Below is a small trained network, with its code and all its weights. Each question gives an input and a target symbol and asks what happens when units are switched off, that is, made to give their printed mean instead of their output.

import numpy as np


def w(rows, s, z=0):
    codes = np.array(rows[::2]) - 128.0
    scale = np.full(codes.shape[1], s)
    scale[-1] = z or s
    return codes * scale


def f(y):
    return np.maximum(y, 0)


def softmax(a):
    e = np.exp(a - a.max(-1, keepdims=True))
    return e / e.sum(-1, keepdims=True)


def log_softmax(a):
    a = a - a.max(-1, keepdims=True)
    return a - np.log(np.exp(a).sum(-1, keepdims=True))


def net(x, mask):
    ids = ['ΘΦΨαγελμ'.index(c) for c in x.split()]
    T = len(ids)
    res = E[ids] + P[:T]
    u = 0
    for l in range(3):
        q, k, v = (res @ M[l].T for M in (Q, K, V))
        z = softmax(np.where(np.tri(T) > 0, q @ k.T / 4**0.5, -1e9)) @ v
        res = res + np.where(mask[u], z, O[l][:, -1]) @ O[l][:, :-1]
        u += 1
        y = f(res @ A[l][:, :-1].T + A[l][:, -1])
        res = res + np.where(mask[u : u + 8], y, B[l][:, -1]) @ B[l][:, :-1]
        u += 8
    return log_softmax(res[-1] @ U[:, :-1].T + U[:, -1])


Q, K, V, O, A, B = {}, {}, {}, {}, {}, {}
E = w([
[95,163,179,158,138,8,58],'Θ',
[151,193,77,124,140,199,158],'Φ',
[106,134,57,226,181,108,206],'Ψ',
[247,225,144,93,110,186,156],'α',
[135,95,88,102,95,73,232],'γ',
[214,124,157,222,82,80,123],'ε',
[228,90,117,182,236,178,100],'λ',
[201,91,97,82,144,134,179],'μ',
],0.014)
P = w([
[21,128,241,167,208,212,170],'0',
[51,147,216,161,193,182,184],'1',
[72,121,187,148,178,183,160],'2',
[94,136,165,139,164,164,162],'3',
[117,124,140,131,156,158,152],'4',
[142,131,120,121,143,135,155],'5',
[158,126,93,114,127,127,136],'6',
[185,128,77,97,119,109,142],'7',
[201,123,55,94,109,99,136],'8',
[217,128,39,84,99,85,134],'9',
[233,120,20,86,91,68,126],'10',
[250,125,2,73,83,55,121],'11',
],0.0087)
Q[0] = w([
[121,76,85,83,108,201,183],'L0H1',
[21,84,195,52,6,119,74],'L0H1',
[158,119,51,95,132,221,193],'L0H1',
[200,135,92,209,166,60,156],'L0H1',
],0.018)
K[0] = w([
[214,82,12,143,108,165,212],'L0H1',
[68,113,153,191,198,198,179],'L0H1',
[248,103,56,133,45,127,149],'L0H1',
[126,123,119,47,90,53,59],'L0H1',
],0.016)
V[0] = w([
[146,87,97,127,146,98,127],'L0H1',
[134,98,140,184,118,139,156],'L0H1',
[170,139,107,196,81,95,104],'L0H1',
[254,127,59,105,72,138,141],'L0H1',
],0.008)
O[0] = w([
[3,83,191,106,52,234,106,56],'L0H1',
[85,101,46,109,49,184,142,96],'L0H1',
[51,104,123,171,204,229,6,168],'L0H1',
[60,138,220,152,168,154,215,253],'L0H1',
],0.0046,0.0014)
A[0] = w([
[164,132,80,77,112,97,126,121],'L0N1',
[105,151,107,141,122,100,156,142],'L0N2',
[164,142,57,98,126,124,123,122],'L0N3',
[153,100,141,169,123,147,90,122],'L0N4',
[106,151,124,107,91,153,131,108],'L0N5',
[61,163,148,169,5,105,73,6],'L0N6',
[160,120,114,117,87,137,124,132],'L0N7',
[142,117,79,125,91,104,86,131],'L0N8',
],0.017,0.022)
B[0] = w([
[140,104,92,139,126,142,125,211],'L0N1',
[108,102,111,119,127,153,120,222],'L0N2',
[80,134,193,141,113,137,102,212],'L0N3',
[116,99,150,96,119,145,118,183],'L0N4',
[140,105,114,141,118,122,168,131],'L0N5',
[7,121,2,15,117,226,45,128],'L0N6',
[117,135,147,121,144,107,168,169],'L0N7',
[147,146,120,106,147,136,127,255],'L0N8',
],0.02,0.0062)
Q[1] = w([
[241,122,174,5,95,131,112],'L1H1',
[185,105,196,32,122,169,142],'L1H1',
[135,51,97,86,197,185,143],'L1H1',
[66,147,151,223,93,41,58],'L1H1',
],0.015)
K[1] = w([
[213,125,46,110,101,174,131],'L1H1',
[206,128,60,114,93,154,90],'L1H1',
[137,134,40,82,139,58,125],'L1H1',
[43,108,247,240,130,170,220],'L1H1',
],0.015)
V[1] = w([
[143,119,160,155,119,159,134],'L1H1',
[129,142,112,66,121,82,81],'L1H1',
[1,169,227,116,163,104,115],'L1H1',
[174,167,55,110,77,143,65],'L1H1',
],0.0066)
O[1] = w([
[180,182,114,92,146,74,156,81],'L1H1',
[42,8,208,118,104,127,167,255],'L1H1',
[44,137,13,216,33,43,255,150],'L1H1',
[119,19,171,35,142,142,123,218],'L1H1',
],0.0053,0.0022)
A[1] = w([
[91,57,74,165,54,7,136,1],'L1N1',
[95,38,122,124,71,108,141,137],'L1N2',
[129,124,141,211,53,108,193,95],'L1N3',
[130,176,134,115,63,164,153,89],'L1N4',
[185,141,104,238,176,108,144,123],'L1N5',
[118,106,89,134,2,125,161,70],'L1N6',
[105,181,214,110,123,116,85,103],'L1N7',
[149,119,143,100,110,105,232,104],'L1N8',
],0.0094,0.0054)
B[1] = w([
[85,213,188,87,254,157,144,157],'L1N1',
[176,170,90,206,86,151,100,252],'L1N2',
[106,142,92,163,159,145,33,168],'L1N3',
[171,165,116,130,144,113,142,161],'L1N4',
[75,58,167,28,101,127,124,188],'L1N5',
[185,180,169,118,84,138,116,159],'L1N6',
[78,96,116,122,66,63,203,192],'L1N7',
[134,118,137,192,150,67,173,254],'L1N8',
],0.0096,0.0055)
Q[2] = w([
[117,196,113,172,115,139,142],'L2H1',
[134,73,143,145,159,96,103],'L2H1',
[137,5,166,141,75,132,110],'L2H1',
[161,27,197,126,72,138,145],'L2H1',
],0.014)
K[2] = w([
[181,128,133,209,128,108,184],'L2H1',
[114,110,145,56,78,117,129],'L2H1',
[121,113,47,94,141,43,2],'L2H1',
[133,150,78,101,169,49,50],'L2H1',
],0.014)
V[2] = w([
[191,86,113,146,151,226,134],'L2H1',
[152,17,157,95,31,142,187],'L2H1',
[120,168,95,58,144,219,182],'L2H1',
[152,142,91,213,254,130,171],'L2H1',
],0.0049)
O[2] = w([
[80,20,140,112,152,151,56,92],'L2H1',
[127,1,78,197,6,132,121,16],'L2H1',
[41,45,224,131,116,154,83,137],'L2H1',
[157,66,177,148,209,156,204,253],'L2H1',
],0.0045,0.0024)
A[2] = w([
[103,138,204,95,185,127,98,119],'L2N1',
[140,161,103,87,168,87,115,2],'L2N2',
[206,247,111,202,134,148,138,129],'L2N3',
[21,24,89,178,87,198,103,123],'L2N4',
[141,135,67,149,187,231,110,90],'L2N5',
[2,150,174,133,72,57,142,121],'L2N6',
[119,127,155,129,170,82,186,109],'L2N7',
[133,206,154,144,93,163,162,101],'L2N8',
],0.0092,0.019)
B[2] = w([
[207,99,55,151,143,185,96,191],'L2N1',
[99,24,132,158,248,123,110,128],'L2N2',
[127,105,83,63,112,160,108,253],'L2N3',
[173,107,129,81,114,51,97,232],'L2N4',
[135,135,176,62,91,141,186,171],'L2N5',
[173,16,190,152,4,158,100,156],'L2N6',
[115,77,184,162,138,112,149,211],'L2N7',
[114,155,131,89,113,101,54,183],'L2N8',
],0.011,0.0059)
U = w([
[46,80,145,191,223,106,155,177],'Θ',
[176,73,110,135,166,180,100,2],'Φ',
[195,110,2,177,84,149,192,93],'Ψ',
[243,238,206,50,100,56,157,56],'α',
[13,136,126,100,125,218,119,176],'γ',
[74,140,210,213,86,120,29,242],'ε',
[87,81,95,67,136,83,150,39],'λ',
[127,175,74,137,230,61,90,158],'μ',
],0.0076,0.0079)

Each question gives the input, a string of symbols that net reads in full, and the target symbol t.
The units are the heads (4 rows each of Q, K, V and O) and the neurons (one row each of A and B). Each row of codes is followed by its name. A weight is (code - 128) times the scale printed after its matrix; where a second scale follows, it is the last column's (O, A, B and U).
mask holds one flag per unit, layer by layer, with each layer's heads first. A switched-off unit (its flag False) gives its mean, the last column of its rows in O or B, instead of its output. The means were averaged over made-up inputs and are rounded, as every weight is.
A unit's drop is (log p(t) with every unit on - log p(t) with that unit switched off) / (log p(t) with every unit on - log p(t) with every unit switched off).
The circuit of an input: a set's keep is (log p(t) with only the set's units on - log p(t) with every unit switched off) / (log p(t) with every unit on - log p(t) with every unit switched off). Starting from the 12 units with the biggest drops (on a tie, the unit counted first), units are removed one at a time, each time the one whose removal leaves the highest keep (on an exact tie, the one counted first), for as long as the keep stays at least 0.8.
units of the circuit, in order: the units of the circuit, biggest drop first
unit that matters most: the unit with the biggest drop
top k neurons: the k neurons with the biggest drops, biggest first
k most important neurons of layer l: the k neurons of layer l with the biggest drops, biggest first
input Ψ ε α Θ ε ε Φ, target α: 2 most important neurons of layer 1 -> L1N8, L1N7
input μ μ λ α ε γ Φ λ λ α ε, target ε: units of the circuit, in order -> L0H1
input Ψ Θ α ε Φ Ψ Ψ μ Φ α λ, target Θ: top 3 neurons -> L0N3, L0N1, L0N2
input γ μ γ, target Ψ: top 2 neurons -> L0N3, L0N8
input Φ λ Θ Ψ λ α Θ γ Θ λ, target ε: top 4 neurons -> L0N3, L1N2, L1N7, L0N8
input Θ Θ Φ γ, target Ψ: units of the circuit, in order -> L1N2, L2H1
input λ Θ Φ μ α ε, target α: units of the circuit, in order -> L0N8, L0H1, L0N7
input Θ γ Θ α Θ λ Φ, target ε: top 3 neurons -> L0N8, L0N1, L0N3
input μ Θ Φ, target ε: top 3 neurons -> L0N3, L0N1, L0N8
input Ψ ε λ Φ λ Θ γ, target γ: top 4 neurons -> L1N1, L1N2, L2N3, L1N6
input γ α Ψ Θ λ, target ε: units of the circuit, in order -> L0H1, L0N3
input λ Θ γ ε Θ μ Θ Θ μ, target Θ: units of the circuit, in order -> L0H1, L1N8, L2N7
input Θ ε λ α μ Φ Φ γ Ψ, target γ: units of the circuit, in order -> L1N1, L1H1, L2N3
input Φ μ Θ Θ, target μ: units of the circuit, in order -> L0H1, L0N3, L1H1
input μ Θ Φ Φ Φ Ψ, target ε: units of the circuit, in order -> L0N3, L2N6, L0H1
input μ μ λ, target Φ: units of the circuit, in order -> L2N1, L0N4
input Φ Ψ α Φ λ Θ ε λ, target α: unit that matters most -> L2N5
input Φ Θ α λ μ Ψ Θ, target μ: top 2 neurons -> L0N1, L0N8
input ε α Θ Φ μ γ Ψ λ Ψ α λ λ, target Θ: units of the circuit, in order -> L0H1, L1H1
input λ ε Θ Θ μ μ Θ Θ ε Θ α, target Θ: 2 most important neurons of layer 2 -> L2N7, L2N4
input ε ε Θ μ Θ α μ μ, target Θ: units of the circuit, in order -> L0H1, L1N8, L1H1
input Ψ Φ λ, target Φ: unit that matters most -> L2N1
input γ Θ μ μ ε μ, target Ψ: 2 most important neurons of layer 1 -> L1N2, L1N7
input Ψ ε Φ α μ Θ α α ε Φ Ψ Ψ, target α: 2 most important neurons of layer 0 -> L0N3, L0N2
input Θ μ Φ, target Ψ: units of the circuit, in order -> L0H1, L1H1, L2H1, L0N8
input α μ Φ α α γ γ λ α μ Ψ, target λ: top 3 neurons -> L2N4, L0N3, L1N5
input ε μ Ψ Θ μ, target Ψ: unit that matters most -> L0H1
input μ μ λ Φ Θ μ Θ ε Φ, target γ: top 2 neurons -> L0N8, L0N2
input Φ Θ μ λ Φ, target Ψ: units of the circuit, in order -> L0H1, L1H1
